Here are made-up nodes, facts about them, and rows of numbers that follow some of those facts. Name the node behind each unnamed row.

Facts:
Σ: points at; γ: refers to
Σ viklim <- grerosar
Σ trugra <- vostova, skobem, rozul, pifo
Σ kudro <- vostova, maku
Σ buflas <- fakom, pebrerir, lokli
Σ skobem <- fakom, lostistal, sugre, nadril, truzi
Σ ploze <- floga, skatim, greklil
Σ stakos <- klatim, klister
Σ stome <- klatim
Σ lufir <- sekligri, skobem, brugren, fopor, klister, kugok
Σ klibrastis <- sekligri, brabas, gile
Σ sutavum <- klogrus, kudro, brugren
Σ tuklerol <- klogrus, sozikes, brimel
Σ terinen <- tupobor, rozul, kikla
Σ steneskan <- tupobor, depla
Σ dider <- vuflokil, zitre, brusuk, skanan
Σ gritu <- nustu
Σ lubrar <- nustu
Σ muplebrus <- nustu, brazok
Σ triskur <- klalam, brugren, klister, kikla, dogruk, klado, kugok, steneskan
Σ luskar <- kudro, brabas
Σ kistek <- kudro, rozul, greklil
Σ grisor <- kudro, kugok
Σ klister <- skatim
Σ nane <- lostistal, naski, bilus
Σ klogrus <- kifupes, nadril, plonitro
Σ zelim <- klibrastis, geklu, depla, plobra
Σ pebrerir <- ritru, zubrum
Σ suple <- ritru, madol, luskar, nupun
Σ fuza <- rigin, kikla
Σ lostistal <- keran, madol
Σ nupun <- dolim
Σ vuflokil <- dolim, maku, zubrum, klado, luskar, suzovil
Σ vipli <- dolim, puskadro
Σ pitre <- dolim, komus
Σ bilus <- geklu
Σ folegri <- plogu
Σ skugam <- plogu, lipu, kikla, trastilem, tuklerol, luskar, suple, triskur
Σ sozikes <- muplebrus
Σ skanan <- muplebrus, lufir, grimis
Σ suzovil <- klarul, futuklo
Σ tupobor <- klarul
Σ klado <- dimim, dogruk
Σ klarul <- dimim, kofo
Σ fodos <- dimim, vorur, futuklo
Σ plonitro <- sofle, lubrar, degrun
Σ brazok <- lipu, fluvino, kozak
Σ degrun <- fopor
Σ tufledran <- fopor
Σ zitre <- brusuk
Σ keran <- tisi
Σ kikla <- lubrar
Σ nadril <- dabeflar
Σ lipu <- vorur
Σ sofle <- naski
Σ fluklam <- brabas
Σ rigin <- futuklo, brazok
Σ dugrazis <- klister, pifo, puskadro
Σ maku <- trastilem
Σ druroskes <- pebrerir, degrun
Σ brabas <- pebrerir
Σ fopor <- gile
Σ sugre <- gile
Σ sketru <- zubrum, greklil
Σ futuklo <- zubrum
Σ vostova <- komus
Σ geklu <- fluvino
Σ plobra <- fluklam
Σ tepin <- pifo
Σ pagrogril <- kofo
Σ dabeflar <- kofo
Σ givik <- brimel
Σ brodek <- grimis
grerosar γ [klado, truzi, sudren, brimel, rigin]
klistoflem γ [pifo, sofle]
ploze γ [nustu, zitre, folegri, plobra, skobem, brabas]
stakos γ [maku, kikla]
zelim γ [truzi, bilus, lubrar]
sekligri γ [fakom]
kistek γ [tupobor]
vuflokil γ [trugra, druroskes, pifo]
trolo γ [trugra, dider, lubrar]
kudro γ [vuklus, kliler]
lostistal γ [buflas, plogu, luskar]
sugre γ [lokli, kozak, luskar]
travus γ [tuklerol]
nadril γ [plople, lubrar]
dimim γ [kliler, tuklerol]
lipu γ [vostova]
fopor γ [nane, pitre]
tisi γ [viklim, klister, pifo]
dabeflar γ [truzi, druroskes]
rozul γ [brimel, keran, stome]
drurom γ [plople]
zado γ [suzovil, givik, grisor, muplebrus]
tufledran γ [vostova, skobem]
megro γ [fligra, fodos, daveram, fluvino, muplebrus]
futuklo γ [madol, pitre]
pebrerir γ [pagrogril, sutavum]
gile γ [naski]
skugam γ [druroskes, daveram, madol]
fluklam γ [trugra, trastilem, lubrar]
greklil γ [vuklus, keran]
lepla γ [skobem, kikla]
flabufli γ [tuklerol, daveram]
fuza γ [sketru, kikla, trastilem]
dogruk γ [fakom, plobra, naski, brodek, pitre]
puskadro γ [geklu]
kugok γ [vorur]
gritu γ [luskar, komus, stome]
degrun γ [triplas, sketru]
flutram γ [lokli, dugrazis, madol]
nupun γ [nopim, terinen, pifo, skatim]
tepin γ [klarul, bilus]
plonitro γ [keran]
triskur γ [fligra, kliler]

Known rows:
tisi:   -2 -108  -19 -142 -275 -463  602  -51 -122  -80 -227   74  142 -199  -20  -37  267   68 -163   -2  166  281 -154 -209  278 -384 -212   89  157  324   77  -33  210 -191 -313 -297  -37  138
nopim:   85  118 -173  -16 -157   -7 -201 -111  112  177    6  -65   -4   62   53   92   13   82 -222  -36  -55   86  -77 -141  111    0  -83 -150  -34  -80  -38 -149   52 -184  -46  -88   75   42
skobem: -248    6   57 -125 -513  416 -188   26   82  215   33 -187 -187  471  200  -66  246  138    3  397  100  335  137   71 -198 -244  -77  251 -368 -185   82  380   23 -278 -118 -377  -82  136
skugam:  409    0 -237 -134  -46  120  204 -135 -419 -320  147  588  -30 -307  260 -137  631 -312 -188 -371 -246  432 -123 -193  208 -237   60  298  -11  270  -76  -74  -30  206  -79  343  104  298
nadril: -574  398   20  -97 -464 -455  137  127 -591 -512  358  -77  282  300  563  -95  -40 -284 -170  236  352  142  131 -108  312 -127  -50  -58 -155  322 -187  362  -91  218 -228  136  -38  124
kozak:  -60    5   55  -78 -123  309  -94 -262   60  -44   30  -88    6  -22  138   67   11  -79  -63   82  -30  -40    1   30  -56  126 -141  -11 -195   28   21  -39   38  -57    6   64  125   88
fodos:   66   95 -123   65 -100   86 -275 -102   49  129   66    9  -87   68  111   65    5  -22 -219  -49  -95   67  -27  -96   77  113  -64 -161  -48 -124  -53  -68  -28 -129   44   39   40   65
sketru:   20  107 -134  -12 -184  131 -369 -103   72  217   10   36 -151  252  107  127   27    2 -201    3   16  178   16  -40   73  -39 -145 -181 -184 -102  -94   51   16 -120  -25  -75  -54    7
kugok: -147 -108  -23   -8 -142  -77  286   49 -215 -307  -28  151   29  -24  412   42  303   20  -65   17  243  366   28  -96  200  -73 -267  147 -151  236 -240  130  -21 -138 -103 -109 -121  418
klistoflem:  159  -22 -203  -69 -236 -572  413  -20 -103    8 -181  245  139 -156  -66  -10  331  139 -281 -152   71  426 -152 -277  409 -421  -91  -16  227  320   -9 -172  134 -180 -303 -287 -101  133
skatim:  -87   34  -21  -20 -194   96   16 -138  135   23  -11 -206    5  -49   64   92  -12   42  -76   53   31   10  -75  -70  -13   30 -206  -76  -69  -75   96  -95   66 -230  -70  -58   58  143
suzovil: -229 -103  167   83  -48  130   -6    4   43  102 -267 -104 -199   41  290  113 -111 -159 -277   40    9 -117 -117   67  -88   28 -288  -91  -88 -106   52 -162  -59 -136   37  117   86   -3
folegri:   81  128 -127   10 -114  114 -367  -79   65  180   50  -18  -52  129   98   75   30   55 -182   -6   15   96   -9  -85   56   55  -33 -138 -122  -81 -132  -60   15 -122   26  -41   26   37
suple:  -76   57 -106 -343 -189  256 -108   34  -39   86   44 -223  -16 -286   71  212   51 -186  -98   56 -183   88 -208   98 -106 -151  -76  181 -311 -173 -163  -33  156   11  -90  347  236   68
klister: -165   80 -111   38 -250  113   40 -151  266  -69   22 -205   -8  -79  235  215   60   62  -21   74  110  142 -125 -109   -1   49 -241   45   27 -159  -28 -140   54 -413  -89 -131   46  354
nane:   41   64 -207  124 -113  161 -353   98  -30  215  100 -108  -27  -26  134  -90   50   94 -179   22   30   27   51 -136  183   78   14  -62  -74  -59   -2 -101   44  -94    1   29  129   89
daveram:  340   51 -122   97  -86  190 -161 -227  -41 -136  170  212 -205   73  149  -70  119  -76 -172 -197 -356  142  -75 -167  -78  166  -14   -1  -78 -188  175 -115 -117  -19  172  158  -16  148
viklim:   88   97 -192   24 -147  -66 -182 -108  125  202  -10  -22    0   31   -6  100    7   81 -236  -16  -84  128  -56 -175   75  -40  -27 -119   33  -77   -9 -142   72 -186  -60  -86   83   38
tufledran:   96 -146   55 -160 -164   60 -152   38 -279  130 -125  412 -189  379  103  -17  456   92 -166  -14  241  584   97  -42  188 -388 -190  -64 -367  275 -363  370   45  -18 -104 -370 -367  103
triskur:  -93 -137 -164  -58  -73 -294  375  327 -360 -424  171    6  -17 -380  347  311  151  140   45 -225   59  528 -237  -90   -2  -10 -460  352 -338 -141 -548  105   17 -124  -71  160 -321  452
kistek:   48  -94 -123  -42  -76 -206    5   59 -370  -98  -26  336    0   76  224  -67  260   -4 -260 -109  123  343   66 -163  286  -80  -88  -14 -104  299 -234  110  -15  -25  -62  -97 -126  104

Rows to name:
No name comes twice in this set of rows, the named rows included.
 -50   39   60  -75 -166  185  -65 -154   57  -49   53 -187   23   95  183  102  -64   56 -117   46   17   52   10   28 -103  115  -65  -35 -147  -12    5 -119   93 -156   13  -17  121  243 : grimis
 -57  112  -98  -31 -161 -307  -60  184 -482 -234  162  188   98  189  409   57   30  -90 -330  -53  299  278   65 -113  442  -50  -32 -163 -131  304 -342  160  -35  144 -125  101 -136  136 : drurom
  73  -82  -19  124  -47  543 -109  -75  -84  -77   64   26  -69 -249  266 -279  287 -238  -38   35 -103 -107   -4  -27   19   61   31  131  -47   44  279 -136  -70   51  116  282  395  242 : madol
-316 -364 -227 -290  112 -191   21 -253  -10  227 -198 -160  245  -31  310  174 -217 -128 -144  286 -225 -163  153   88 -128  611   35  394 -232  211 -525   69   63 -641  -62 -145  247 -242 : keran
 -77 -177   42  179  -37  104  139  330 -416 -224  111  -19  157 -273  339 -301  357  143   29   36  480  230  185 -102  280   10  -95   70  -88  411 -168   22   67   10  -14  -42   38  470 : fopor
 -38   80  -96 -194 -189  291 -104 -154   37  -21   60 -122  -10  -95  151  178   85 -149  -75   36  -97   48 -104   45  -64   52 -126   63 -225  -78  -98  -72   67  -77  -23  172  174  112 : plogu
 109 -181 -170 -104   49  -78   24 -229 -332  -96  -60  522   82  129  335  -73  348 -177 -229  -70  -23  284  148  -71  227  122  -14  116 -160  438 -353  110  -77  -94  -50  -94  -29   72 : gritu
 -24  -80  304 -172 -264 -473  809  -93 -187 -248 -497  236   45    9  286   79  179 -170 -599 -125   88  263 -238  -62  174 -544 -159  -50  298  382  186 -423  128  -39 -239  -21   93  260 : vuflokil
-105  384 -286  -10 -412 -212 -122 -142  102  -48  166  -76    4  253  237  185 -119 -149 -370   70    2  115  -90 -170  305  -92   42 -217   98  -68  122 -116   10  -83 -147   71  117  114 : trugra
 -63   60   59 -112 -309  236  -26 -208   93 -143   83 -285   99  148  303   88   16  214  -39   99   96  163   49   -2 -131  195    5    9 -165  -29    2 -150   67 -289   10 -102  147  445 : lufir
-181   79  -83  -78 -240  126 -145 -164   10 -150   91 -114  -48  101  261   74 -131 -177 -153  207  -18  -90    4   21  146  131  -87  -42 -173   36   62   69   28  -17  -13  111  158   82 : bilus
-193  -89  148  -76 -244  295 -168  -58  119  199 -122  -42 -256  253  114   54  166  -33  -71  166   70  174   13  116 -148 -156 -286  -14 -307 -137   33  194   17 -175   -9 -194 -116   26 : vostova
-130   36  -56 -173  -53  123  -66 -304   38   25   16  -72  151  -13  209  114   25 -137  -35   94  -69  -33    3   14 -161  253  -96   44 -192   55 -201  -65   12 -187   -4   62  153    4 : brimel

Now the same nodes, written a new way:
Named rows:
lostistal: -150 -269   47  -32   21  117   38 -234   64  157 -121   14  -33   45    3  -87  -41  128  383  -78  -25  192  -65  -46   12   29   48   90
sekligri:  -24 -306   21    1   31   65  -25 -110   70   85 -188   78  -10   71  -47  118  -69  198  366  -84 -155  118  -66  -59   19   20   34  103
dogruk:    7 -398  -47   58   66  -14    7  -46   66   97 -157  -44  -32   91 -101  344 -134  122  465  -45 -318  -35 -106  -61   38   17   35  167
plonitro: -300  -74 -134  -13   42  297 -181 -293  -12  317 -450   31 -176 -162   21 -506  -81  200  195 -133 -216    6  -32  -38  -29   44 -175  322
klistoflem:  -28 -216   93   13  116  -23   39 -117  -25  136 -215  200  147   18   -5  241 -106  206  278 -169 -191  105  -72   10   13  -21  129   74
travus:  208 -498  -61 -203  188  -41  -16 -187  123  -61 -303  559   84   63 -142 -525  140 -206  176  -60   -1  176  -85   24   -5   16   39 -198
vuklus:  -52  169 -112   30    6   48  -45    1  -73   -4  -12  -35   19 -159    4 -298   26 -164 -181   46  -16 -113   49   18  -32    8 -152   23
dolim:   14  191   -7  -25  -28  -17  -40  131  -39  -61   94 -133   37  -49   14   -3   37  -11 -129   68   40  -48   18   30    2    0  -33  -38
dugrazis:    1   64  -27   49   -5  -64   15   74  -79  -55  145  -74  100  -81    3   65   -4 -151  -87   60  -27  -61   31   23  -17   -8  -42  -18
klogrus:  -51  118    4   52  -33  -27   -3   34  -41  -34  198 -144   -4  -31   45  -75   55  -95  -69   86  147  -15   17   22    8   -3   -9  -15
floga:    2  139   11   49  -26  -22   16   76  -51  -59  151  -71   31  -49   16   26   26  -73 -114   58   56  -38   29    9   -3   -6  -49  -21
brimel:  -78  179  -26   54  -15    2  -44   29  -54    1   69 -128    6 -103   42 -104   12  -65 -121   45   38  -89   31   26   -2   -3  -81   42
fakom:  -83   29   51   60  -40  -27   45   24  -39  -38  256 -214   88  -45   24   -6   33 -101   88   93  109   25    3   -3   15   13  -13  -12
brabas:  -2 138 -19  60 -35 -24 -89 107  15 -91 123 -86 -12 -26  21  17  56  10 -74  98  98   1  38  -3   9   1 -63  -8
kikla:   79  -99 -172    4 -155   -2   82   12  139 -114  191 -221 -363  198   -3  136  -27 -155 -220  112   22 -165   32  -85    9   -1  -16   13
brazok:   -9  127   -7   49  -24  -28  -50   86  -19  -83  104  -72    1  -47   29    3   42  -25 -122   59  100  -40   27    9    8   -4  -28  -14
depla:   20  140   -1  152  -18  -26 -143  182    5  -94   76  -21  -26  -27   -7   34   55   83  -52   92   98   -1   49  -30    0   -2  -66   21
triplas:    4  106  -28   26  -22  -33   52   55  -27  -70  154  -79   57  -43    9   16   10 -118 -164   66   14  -28   44    3  -11   -4  -44  -55
vostova:   19   12  -46  -33 -128   42   91   25   75 -110  242 -238  -89   80  -11   80   -5  -82  -60  109   19    1   38  -45   11   19  -40  -62
klalam:   70  126  -62  138  -48  -59   22  210  -70  -12  116 -104 -174    9  -29   -9   14 -160  -25   91   46 -245    9   -1   -6    0  -20   73
pitre:  -40   12    7   97   42 -103  -10   84  -58  -95  179 -169  223 -122    1  247  -34 -104   12   85 -142  -16    0   26   25   -4  -42    2

Name these rows:
No name comes twice in this set of rows, the named rows included.
 137  -87 -131  -75  129 -201 -181  -44   70 -200  -10  173 -112   -4  -11 -538  197 -380 -284  127  273  -49  -59  108   51  -20   14 -188 : tuklerol
  87   18 -106  -42   45  -12  -37    6  -10 -107   23  150   45  -94  -45 -482  130 -305 -167   78   96  -46   25   42  -35    6  -99 -121 : kliler
   2 -403   60   11  246 -208  -96 -153    5   52 -264  208  178    5  -13  241  -69   48  241 -122 -164  101 -153   69   79  -38  155   17 : skugam
  50  306   55 -126  -34   31    6  157  -49  -87   73 -196   91  -75  -14   13   36   44 -112   56   26  -54   13   61    2    6  -20  -83 : brusuk
  31   71  -44  -18  -67  -10   83   22   21  -81  155  -94   19    7   13   64   -4  -96 -170   60   -3  -27   59  -24  -16    1  -47  -70 : sketru
  74   -7  212 -107  -40   61  217 -124  -32  268 -282  471 -115  211   62   88  -79  289  -17 -329  139   79   11   23  -53  -51  271  -47 : trolo
  71   15    3   28   83 -124   -6   91  -57 -123  123   44  179  -91  -26  -77   75 -239  -63   81   37   -6    0   49    4   -4   -9 -109 : daveram
 -20 -398 -127 -146  -26   62  -53 -317  258   -9 -201   -8 -280  207   -1  135 -104  167  -13  -57 -172   93  -54  -91   65    6   50   51 : lipu
 -54   74   53   86   91 -138  -95  110  -60  -76  182 -177  176  -98   27  144   27  -29   52   91   22   21  -35   39   58  -13   18  -17 : madol
 106  255  -24   73  -57  -13  -26  265  -75  -24   70 -162 -186    1  -39   33   18  -61  -31   76   39 -267   -1   23   -6    4  -19   62 : klado

Now the same nodes, written a new way:
Some nodes and their rows:
brimel:  -97  -20 -139 -546   71 -485  -21 -174  -12  -74  -59 -141 -186 -299 -128
grerosar:  417   38  -93  -72  -89 -363 -109  518 -383 -245  -34 -280  -82   90 -135
brusuk: -223 -140   88  134  152  -34 -134   67  -49   59  161  -47   34 -267  119
dider:  103    6  337  -94 -192 -317  125  108  504  -61  -33   -8  213 -368  231
klalam: -128   26   10  240  -50  -87 -207  -87 -222   97  140  160 -213   44  -35
flutram: -111 -149 -241 -158 -268  278   55  469 -136 -284  -79   26  -50  223  117
fluvino: -200  149  184 -419  243  157   59 -225  131  -46  228 -242 -171  302   54
skugam:  -47  373   16 -328 -190  147   79  595   26 -393  -99   24  175  505   28
ploze:  150 -206 -252  761  -88  364  285  509  142   -6   57   95  170  284 -267
floga:   56    8  -98   98  139   11  -95  -67 -118   57   42   49   67  -54    8
plobra: -286   69 -211  466  -86  443  346 -371  389  109 -104 -348 -218 -220 -128
brabas: -172   32  -57  573   62  272  217 -251  309   76 -116  -87  -97 -201 -298
fopor:  -24  -92  -71  256 -184  547   47  373   19 -113  -33  -60 -307   24 -117
fakom: -231 -106   83   78    9  496  214 -181  158   37 -323  102 -281 -239 -161
flabufli:  107  -50  150 -324   63  166  153  351   12 -121  208  -50   34  595   72
kugok:   56   10    5  394   34  -19 -204  122 -248   79  100  173 -139  116  -83
travus:   57  -47   38 -324  118   65  203  221   -1   -7  184  -51  109  579  178
fodos:  -62  -25  285 -545   98   98  296 -148  288   31  175   -4   53  354  176
klatim:  -12  -19  -71  147   79  -12 -120  -31 -116   62   49  -29   23   18   50
vuklus: -173 -123   12 -522   95 -385  236 -209   55  112  119   99 -121  199   51
trugra:  314  191  282 -275 -235 -184  160 -257  325   74 -216   44  136 -280  248

Which node is each row?
No name comes twice in this set of rows, the named rows included.
 131  219  130  -55 -108  217 -357 -265  -59   90  -64   44  126 -314  438 : skatim
 -73  -58  -41  683 -308  559  -40  480  -54 -177  -76   -5 -238  345 -355 : dogruk
 575  309   71  295  -74  -70 -108  385  -48  -87   14 -366   25  -99  -16 : fluklam
 -34  387  217  486   16 -277   49 -350  398  198  -46  154   10 -193 -414 : kikla
 436  160  124 -248 -114  -20 -169  394 -125 -261 -141 -223  -59  -35   25 : dabeflar
 287  200  253 -228 -120 -328 -183 -314  495   92 -149 -254  -68 -357 -239 : lubrar
 181 -318 -319 -521  106 -198 -370  165 -160  -19  118  -76 -150   53 -422 : plonitro
-679  -57 -239 -290  -40 -321   -9 -379 -391 -248 -287  -22  -87 -264 -123 : luskar
-227 -148  353 -138  168  104   -5 -393  -98  -17  151 -228  174  274  -71 : suzovil
-104 -176  -45  103 -181  545    4  260  -51 -304 -134 -358 -139  159 -128 : futuklo
-225 -133 -112 -404 -225  169  162  -39  161 -137 -126   63 -135   25  133 : dugrazis
 744   89  186   63   79  -87 -169  321  -76  -43 -174   -2 -115  -69 -217 : nadril
-107  -72  -98  390  -21  197  258 -124  619  145  -48  209  137  -95 -317 : folegri

